Read these off the grid that follows.
1) Find the 1st entry in reading order.
2) Find the entry just left of the smallest entry.
3) Find the third largest entry.
((155, 170, 152, 87, 133), (154, 172, 161, 79, 132), (171, 189, 150, 81, 131), (156, 65, 94, 200, 166), (133, 108, 82, 158, 129), (156, 114, 128, 56, 128), (117, 165, 112, 127, 144), (135, 124, 176, 101, 157), (131, 136, 105, 186, 138), (168, 188, 161, 70, 128), (154, 171, 155, 85, 134), (81, 138, 127, 126, 118))
1) 155
2) 128
3) 188

A =
[[51 25 20 21 68 46 75 53 55 87 34 53 89]
 [19 72 90 77 66 55 43 51 69 51 52 86 11]
 [62 19 12 50 81 60 65 24 62 69 42 55 91]
 [63 24 13 64 85 70 63 16 63 55 51 58 86]
 [26 64 66 84 84 77 57 42 72 32 74 84 20]
 [23 75 96 75 54 43 33 52 63 61 40 83 17]
 [55 40 25 83 90 85 62 18 67 31 72 68 62]
 [20 69 79 81 76 67 51 48 72 41 64 86 12]
 [45 50 37 86 90 87 62 25 69 26 78 74 47]
 [35 58 51 86 89 84 61 34 71 26 78 80 32]
 [47 34 26 11 60 44 81 71 49 89 36 53 83]
 [61 32 17 76 88 79 62 14 65 42 62 63 76]
 [57 20 15 34 75 52 70 37 59 80 35 54 92]]
Rows and columns are numbered from 1.
Read off the entry at row 1, column 2.
Answer: 25
The entry in row 1 and column 1: 51
The entry directly below the centre entry: 51
The entry just left of the largest entry -> 75
Read off the entry at row 1, column 3.
Answer: 20
The maximum is 96
Read off the bottom-right entry.
Answer: 92
Read off the entry at row 3, column 1.
Answer: 62
Read off the entry just right of the largest entry.
Answer: 75
Read off the bottom-left entry.
Answer: 57
The top-right entry: 89
The entry in row 2 and column 1 -> 19
Read off the entry in row 3 and column 2.
Answer: 19
Read off the entry just right of the centre entry.
Answer: 18
The entry directly below the largest entry: 25
The entry just left of the centre entry -> 85
The entry directly above 16 -> 24
Read off the entry in row 3 and column 3.
Answer: 12

W =
[[-28   9 110  -7 -22  50  11]
 [  5  -8  97 -10  -4 -36 -21]
 [-27  -6 -74  -4  20 -26   5]
 [ 33  -7 -73   5   9  34   2]
 [ 37   5 102  -4  19 -10  15]
 [ 37  -7 -39   7  18 -93 -21]
 [ 22   3 102 -14  -3  38 -23]]
Which number is the entry just right of the centre entry?
Answer: 9
Which number is the entry in the bottom-left corner?
Answer: 22
Which number is the 2nd entry on the diagonal from the top-right corner?
Answer: -36
Which number is the entry directly below the largest entry?
Answer: 97
Which number is the entry just left of the centre entry?
Answer: -73
Which number is the first entry in the row that holds the largest entry?
Answer: -28
The third entry in reading order -> 110
Which number is the entry just right of -6?
Answer: -74
The entry just right of the largest entry is -7
Which number is the bottom entry of the column that holds the largest entry?
Answer: 102
The second entry, reading row by row: 9
Which number is the median entry?
Answer: 2
Which number is the minimum?
Answer: -93
The first entry of the smallest entry's row: 37
Which number is the top-right entry?
Answer: 11
Which number is the entry directly below the smallest entry?
Answer: 38
The entry directly above the centre entry -> -4
Which number is the last entry, reading row by row?
Answer: -23
The centre entry: 5
Which number is the entry directly above the smallest entry?
Answer: -10
The 5th entry, reading row by row -> -22

array([ 60,  73, 152,  58, 203, 121,  29,  22,   2,  34,  43, 108, 190])
The second entry from the left?
A: 73
The second entry from the right?
A: 108
The entry just left of 2: 22
The first entry?
A: 60
The fourth entry from the end: 34
The entry just right of 73?
A: 152

Questions about the table below. Counting starts at 1.
1) Read off the entry just left of the smallest entry.
2) Read off the entry in the bottom-right corner.
3) Read off the smallest entry.
4) Read off the entry at row 3, column 1.
5) Read off the top-right entry.
6) Read off the bottom-left entry.
7) Read off the entry directly below the largest entry.
8) Read off the entry in row 2 and column 1.
array([[52, 47, 46, 42, 41, 45, 44, 45, 40, 41, 41, 43, 32, 42, 41],
       [46, 51, 52, 56, 57, 53, 54, 53, 58, 57, 57, 55, 67, 57, 58],
       [52, 47, 46, 42, 41, 45, 44, 45, 40, 41, 41, 44, 32, 42, 41],
       [52, 47, 46, 41, 41, 44, 44, 45, 40, 40, 41, 43, 35, 41, 40],
       [34, 44, 53, 58, 58, 75, 69, 69, 53, 66, 55, 67, 12, 60, 57],
       [46, 51, 53, 57, 58, 55, 55, 54, 58, 58, 57, 56, 61, 57, 58]])
1) 67
2) 58
3) 12
4) 52
5) 41
6) 46
7) 55
8) 46

data = [[4770, 3560, 7443, 6917, 3541, 9193], [6663, 7071, 3677, 7917, 4209, 2416], [8330, 7524, 2369, 4149, 2665, 7525], [7060, 7728, 4982, 8464, 7298, 3513], [7228, 2644, 8856, 2979, 9017, 7943], [2235, 5896, 2543, 2123, 4658, 5933], [7656, 7701, 7045, 2349, 2593, 2642], [8863, 6557, 8132, 8013, 8503, 8059], [4014, 4899, 2667, 8504, 7486, 3129], [3551, 6479, 3715, 4378, 6704, 2581]]
The entry just left of 3541 is 6917
The entry just left of 3513 is 7298
The smallest entry is 2123
Report the entry just left of 2593.
Answer: 2349
The entry just left of the smallest entry: 2543
Report the entry just left of 7045.
Answer: 7701
Report the entry just left of 7443.
Answer: 3560
Report the entry just right of 6663.
Answer: 7071
Report the entry just left of 8059.
Answer: 8503
Report the entry just left of 2979.
Answer: 8856
The entry just left of 7728 -> 7060
The entry just right of the smallest entry is 4658
Report the entry just left of 7525.
Answer: 2665
